In the rows, zero is written as 128.
Each row is followed by its class number.
[ 85 141 130  58 109 174 144 157 147 173 135 100 135 109 120 126  87 160
 114 158  98 139  62 132 113 143 112 126 100 144 106 127 138  80 156 146
  99 116  43]  3
[187  97  93 120 127  82  95  83 155 115 149  85 130 122 168 120 163 134
 118 146 157 114 115 176 129 120  91 133  94 158 152 134 104 151  85 200
 134  76 119]  9
[ 78 102 139 114 134 121 121 110 120 155 148 130 148 124 136 141 167 118
 106 149 138 157 153  90 137 144 109 160 131 133 134  86  56 131  96 121
 136  82 110]  8
[124 131 121 149 115 169 170 190 120  91 155 162 125 140 138 136 108 186
 108 113 142 190  94 111 137 140 169 152 160 103 120 113 172 138 114 101
 136 137 134]  4
[138 152  90 138 105 121 164 139 135 131 125 116 130 122 238 128 151 139
 134 142 112  96  74 120 153 119 149 124  93 172 127 144 101 138 141 132
 138 141 109]  3
[185 122  28 106 121  60 133  81 121 130 136 102 158 154 170 179 153 148
 144 115 181  87 138 160 116 114 109 118 118 180 186 156 126 161 101 153
 141  47 114]  0
[115  87 176 154  75 121 167 168 172 119 169 116 156 133  61 123  53 127
 138 167 153 179 134 128 131 133 110  89 129 112 115 120 167 140 124 166
  87 109  54]  10
[147 100 100 167 141  88  97  70 115 120 127 106 150 116  78 134 142 174
  88  83 149 111 178 135 138 154 109 172 139 133 148 124 120 105  92 174
 150  96 169]  5
[139 132 104 163 105 117 185 113 130 108 147 134 159 135 168 165 128 137
 129 101 152 179 101 141 137 139 129 134 132 141 150 109 154 139 148  86
 124 105 116]  4
[111 162 124 164 131 127 142  56 107 170 114 135 150 137 135 156 193 168
 102  88 119  84 168 137 109 111 119 186 111 132 142 121  58 155 130 140
 125 100 103]  3
[162 151 118  96  92 115 157 168 125 125 108 141 110 140 115  69 126  84
 146 153 140 134 111 137 118 137 146  88 139 185 151 133 124 119 123 189
 125  84  93]  8
[104 123 152 113 135 135 104  93  84 144 149  68 145 119 134 164 170 155
  97  60 131 144 135 136 121 133  76 203  91 126 129 140 112 142 104 155
 133 130 126]  9
[ 98 165 139 104  72 160  96 154 123 141 115 131 163 106 171 139 157 108
 137 134 164 124 135 147  97 109 129 123 132 116 144  97 113 188 114 136
 101 131  67]  8
[122 145 191 168  86  92 179 105 133 119 198 161 142 147  77 136 130  92
 161  92 148 148 106 121  70 116  79 107  87 121 208 100 130 152 135 127
 121  49  52]  4
[115 121 130 112 174 140  94 118  93 122 152 146 105 119 114 153 178 144
  93 125 147 132 159 130 133 166 107 158 135  85 136  94 162 129  77 188
 110  99 154]  1
[160 145 126 168 134 121 138 155 147 168 119  99 112 118 229 146 142 145
 169 149 129 102 123 117 166 132 140  79  59 181 145 150 114 148 121 170
 160 124 101]  6
[126  95  72 114 134 120 139 118 120 120 139  85 180  99 161 152 175 150
 122 125 152 128 200 153 145 175 137 170 103 171 137  95 119 138 128 150
 116 106 113]  10
[150 138  97 116  63  88 139 147 128 125  88 100 127 149 122 101  89 101
  91  87 171 145  81 177 101 153 118 120 131 150 136 129 100 125 102 190
  83 110 111]  1
[189 104  66  28 134 133 106 119 134 143 115  68 101 141 139 129 129 176
  98  99 156 107 146 154 171 132 107 156 141 145 122 176 110 164  96 184
  86  88 151]  1
[160 139 135 119 139 143 124  91 123 122 117 147 140 107 192 156 140 179
 111  77 107 141 128 111 126 128 149 127 156 116 117  88  94  98 139 149
 114  93 128]  3
[139 106  78 104  96 122 127 144 158 108 132 109 127 118 170 110 136 131
 124 132 171 105 131 164 119 131 139 114 149 142 113 125  99 177 119 177
 112  96 106]  7
[171 129 142  66  94 138 185 145 100 174 102 110 105 145 217 119 138 158
 118 131 127 119  93 136 156 127 170  95  72 146 126 106  89 147 148 147
 119  82 140]  1
[207 125 147  61 134 117 125 136 123  88 122 136 131 108 113 145 127 184
 125 137 127 138  75 119 143 102 102 135 121 126 129 127 169  81 113 147
 144  95 138]  0
[125 148 134 118 140  87 131 193 138 132 125 102 142 124 182 105 115 145
 131 155 129 122 103  71 139 118 134 111 140 159 113 124 104 118  97 119
 157 171 110]  8
[194 103 119 121 105 103 113 104 155 161 135  93 135 127 133 135 117 118
 156 108 149 117 150 170 154 130 101  75  88 157 158 137  91 130 118 181
 136  25 103]  6
[120 155  83 112 140 157 109 164 153 109 150 125  93 120 179 106  81 142
 129 104 100  69 141 118 166 140 136 119 114 144 124 125 125 122 186 153
 128 113  86]  3
[117  93 169  87 129 121 124 207 120 127 148 119  95 124 115 103 107 132
 151 146 112 120 136  55  73 111 172  72 132 131 125 163  97 155  68 196
  96 139 123]  10
[107 122  96  93 166 105 143 121 152 145 100 124 144 111 134 130 168 128
 136 176  85 143  92 114 119 104 116 203  93 151 100 190  96 147 130  83
 142 163  99]  2
[125 134 175 188  78 104 179 106  67 118 143 137 136 156  63 136 159  89
 128 122 163 126 103 120 180 124  69  87 131 143 120 124 134 116 118 113
 140 112 181]  7
[ 87 103 122 122 112  89 111 114 114 116 139 122 105 106 116  98 161  77
 113 140 136 101 140 138 127 150 102 108  97 149 151 102  99 144 106 208
  88 110 103]  1
[149 123 119 136  87 110 114 155 112 107 125 105 140 142 181 117 128 139
 139 109 173 134 103 119 126 133 148  65 160 160 139 140 103 156 102 172
 144 110 139]  7
[148 125 119 110 117  67 108 109 138  99 130 121 159 155 129 109 144 182
 135 195 138 165  74 114 120 108 121  97 151 186 171 173 127 134  84 175
 140 143  95]  10
[ 93 150  97 119 156 149  64 133 152 101 154 135  88 103  71 137 126  85
 140 110 121 126 135 111 107 166  89 130 133 161 199 154 151 112 133 198
 107  88  80]  4
[ 52 130 129 175 130 107 158 167 111 131 155 148  88 128 144 121 144 100
  94 181 134 140 118  96 167 147 115  34 136 164 103 115 147 146 139 192
 115 172 120]  5
[113 114 110  91 157 136 125 175  90 158 130 102 135 162  77 157 131 118
 133  97 146 145 181 143  78 136 135 113 160 118 104 175 133 169  98 153
  89 129 126]  10
[101 111 174  41 131 124  82 112 120 129 150 101 198 124 151 147  99 212
 131 144 144 168 116 131  54  74 128 120 113  96 165 126 137 186 139  75
 148 107  88]  4
[146 168 198 166 130 109 156 105 155 145 132 164  63 147 141 150  53  99
 126 186 131 114  68  97 160 104  60  57  71 120 120 112 155  86 139 115
 120 115 164]  6
[131 116 146  87 175 106 117  92 123  95 135 116 115 141 165 116 140 166
 130 152 125 172 100  99 153 135 100 103 153 171 122 156 140 122 155 167
 157 123 132]  7
[148 116 125  88  91 138 124 110 116 122 137  96 121 116 189  94 161 139
 110 112 144 130  96 128 112 149 133 187 104 143 137  97  94 131  69 160
 106 115 125]  8
[153 109 145 105 154 135 133 143 161 149 152  93 101 123 120 118 128 106
 160 101 135 140 188  80 130 148 110 140 143 152 140 160 109 156 103 203
 100  78  78]  8
[173  70 192  93 124  61 147 144  86 109 126 114 129 106 119 101 127 161
 145 164 135 113 135  95  85  77 124  95  90 152 104 141 108 143  44 173
 139 111 127]  8
[133 139 124 124 112 146 100 164 133 118 125 108 162 112 104 114 143 147
  92 107 154 167 122 162 140 160 122 113 138 148 139  67 102 106 130 144
 118 111 100]  4
[162 138  97 126 128 127  92 149 108 120 127 106 134 124 194  92 134 156
 141 152 144  97 145 159 133 146 155  78  64 176 143 114 152 159 131 179
 146 121  95]  2
[ 72 153 106 174  88  78 111 163 149 101 179 158 138  97 145 121 168  86
 131 129 138  92  94  94 137 127 100  60 144 143 166  92 105 140 114 151
 127 156  76]  5
[164 132 128 124  99 148 119 105  82 113  95 138 172  86 140 172 115 173
 124  73 141 143 183 149 136 127 143 104 124 128 113  89 162 128 147 137
 108 101 124]  2
[109  88 175 128 121 120 160 182 117 127 107 131 174 127  52 118 133 161
 155 173 139 145 150 134  86  59 137 133 117 108  83 161 131 205 118 107
 121 178  61]  0
[139 142  17 100 105  66 135 163 154 119  99  93 144 118 213 142  91 120
 112 117 163 123 103 169 116 131 135 115 138 182 125 166 116 136 109 147
 139 131 133]  6
[142 136  52  93 149 145  49 163 168 136 132 101 166 110 156 144 103 145
 105  83 146 138 136 124 118 173 138 168 153 103 132 102  96 102  96 113
 129  97 124]  2
[128 149  80 108 128  87 131 147 154 122 101 121 142 144 149  99 158 112
 108 150 123 132 117 153 154 107 147 134 158 155 138 152  94 156 166 164
 157 120 106]  0
[128 109  54  92 112  70 118 138 143 128 116  87 150 149 141 102 126 179
 103 159 125 127  87 171 121 142 135 116 116 204 131 142  75 115 108 186
 132 123  56]  10
[100 157 118 114 132 165  95 173 154 129 109 113 106 123 126 163  61 165
 124 120 161 135 154  91 151 150  97 136 133 142 143 159 159 155 138 172
  93 144  75]  1
[175 129 173 160 144 144 137  99  94 104 129 122 111 161 137  96  85 196
 125  72 130 148 160 124 119 138 171 126 111 131 160 111 159 137 155 148
 145 100 155]  4
[120  86 141 110 120 130 116 111 165 137 154  78 163 114 194 116 124 166
 134 134 167 167 146 125  80 129 129 122 105 147 138  89  88 184 115 154
  90 125  60]  9
[131 103 192 102  94 107 122 171 119  82 134  97 153  97  89 121  69 223
 110 138 131 134 125 110 133 123  88 123  58 170 112 103 125 101 116 178
 132 141  54]  10
[138 118  63  59 140 150 128 137 145 147 111 101 106 116 122 134 152 129
 137 143 140 132 125 128 170 178  98 141 108 201 151 151 112 117 131 175
  87  94  81]  1
[146 118 137  34 103 143 121  98 124 136 136  93 137 107 191 136 156 165
 136 135 139 136  89 108 139 133 125 102 128 162 152 126 105 123 137 161
 134  67 134]  7
[132 133 149 120 115 112 124 127 125 113 142 127 142 134 173 127 137 152
 124 148 143 151 107 119 175 144 120  81 127 158 151 109 114 115 165 169
 192  57 117]  7
[168 133 145 154 157 109 118  81 118 120 118 118 134 151 130 112 148 175
 141 149 141 108  97 147 132 134 102 124 107 143 126 116 139 102 126 127
 159 123 133]  7
[178 152 133  79 124 120 134 169 106 124 170 108 110 131 201 102 153 174
 171 149 126  98  59 119 170 144 127  54  80 163 167 116 192 120 118 170
 136 128  83]  1
[139 113 118 129 183 109 126 181 128 102 127 105 119 159 164 109 127 175
 110 120 143 158 152  91 100 147 155 153 145 146 100 148  98 157  81 157
 119 183 142]  10
[157 181  52  98 100 136 133 161 110 150  96 123 154 115 189 155 153 113
 149  75 145 112 116 181 110 139 160 121 130 148 153 138 135 125 126 122
 140 110 136]  6
[138 160 144 129 148 142 141 157 112 134 141 154  88 135 141 145 161  75
 147  90 114 154 107  75 149 159 106 125 145 145 136 123 111  95 113 150
 127 100 115]  8
[100 112 152 174 115  90 139 169 147  95 199 150 123 106 211 168 160   4
 182 148 142 117  94  70 162 135 102  78 104 102 155 124 108 151 132 113
 180  64 154]  7
[ 84 179 141 105 142 146  73 127 126 146 110 160 152 114 177 189 190 161
 132 135 136  97 108 119  88  90 111 147 128  95 143 121  71 169 135 101
 166 118  93]  7
[139 167 154  67 151 151 103 103 147  99 166 122 107  94 153 103 214 166
 114 161 132 138  98  90 119 127 107 166 127 152 199 127 156 150  98 183
 111 136 136]  4
[152 130 134 148  87  88 141 132 152 106 132 150 191 101 170 173 147 120
 150 155 129 163  83 151 129 107 139  70 155 107 130  94 152 117 123 131
 114 125  87]  10
[139 151  89  60 105  64 194 154 126 131 144  89 164 115 127 110 137 116
  92 106 122  95 118 163 118 106 108 161 124 147 118 162 120 123 145 153
 151  84 125]  3
[119 187 152 161 132 128 168 185 117 148 127 169 131 132  81 154 160 118
 154 137 143  96 152  91  95 104 133 116 129 123 163 133 152 154 126 151
 138 123  90]  0
[123 131 111 103 104 129 148 214  86 134  92 127 157  89 160 129 156 151
 107 114 152 121 137 154  78 133 180  98 114 141 101 104 114 149 118 154
 135 147 129]  5
[ 73 132  63 127 153 106 117 157 147 150 100 114 155 124 110 158 137  41
 125 107 117 153 136 143 104 144 140 153 182 114 122 161 110 127 154 134
 121 126 109]  0
[104 130 141  60 137 109 122 122 175 147 147  98 107 116 233 122 153 125
 136 181 141  94 101  68 105  99 124 103 121 144 144 145  61 187 126 149
 125 112 133]  7
[129  79 125  52  95 107 129 195 139 115 144  88 145  95 104  82 132 139
 139 152 122 120 120 137  66 129 158 129  98 151 130 142  99 141  77 200
 104 116  74]  10
[163 114  87  99  87  85 132 121 151 108 125 108 143 113 195 139 118  90
 145 141 167 137  97 131 128 131 143  59 176 155 154 151 128 133 123 178
 134  59 158]  7
[ 81 120 153 183  71 144 122 164 139 117 116 141 146  94 145 115 170 103
 112 200 150 191  95 122 129 122 158  92 155 143 129 117 121 159  89 200
 111 168 103]  9
[109 179  97 146 143 106  99 141 136 131 104 140 157 107 161 178 120 142
 124  68 124 140 156 139 104 129 142 168 153 111 159 156 131 128 132 155
 182 108 112]  6
[104 172 161 122 135 136 141 105 102  94 114 155 107 121 147 158 130 131
  80  50 123 167 133  85 150 140 118 148 208 106 109 115 127 103 169 160
 135 117 188]  7
[156 127 140 100 131 160 119  87 120 126 129 124 114 140 135 183 101 142
 114  71 147 163 143 140 129 142  95 150  87 137 168 125 111 135 168 127
 125  26 131]  4
[150 129  69 146 121 113  85 108 121 115 144 105 128 128 135 129 104 140
 109  95 136 105 126 125 197 165  91  94 115 170 125  95 123  86 121 136
 116 116 125]  2
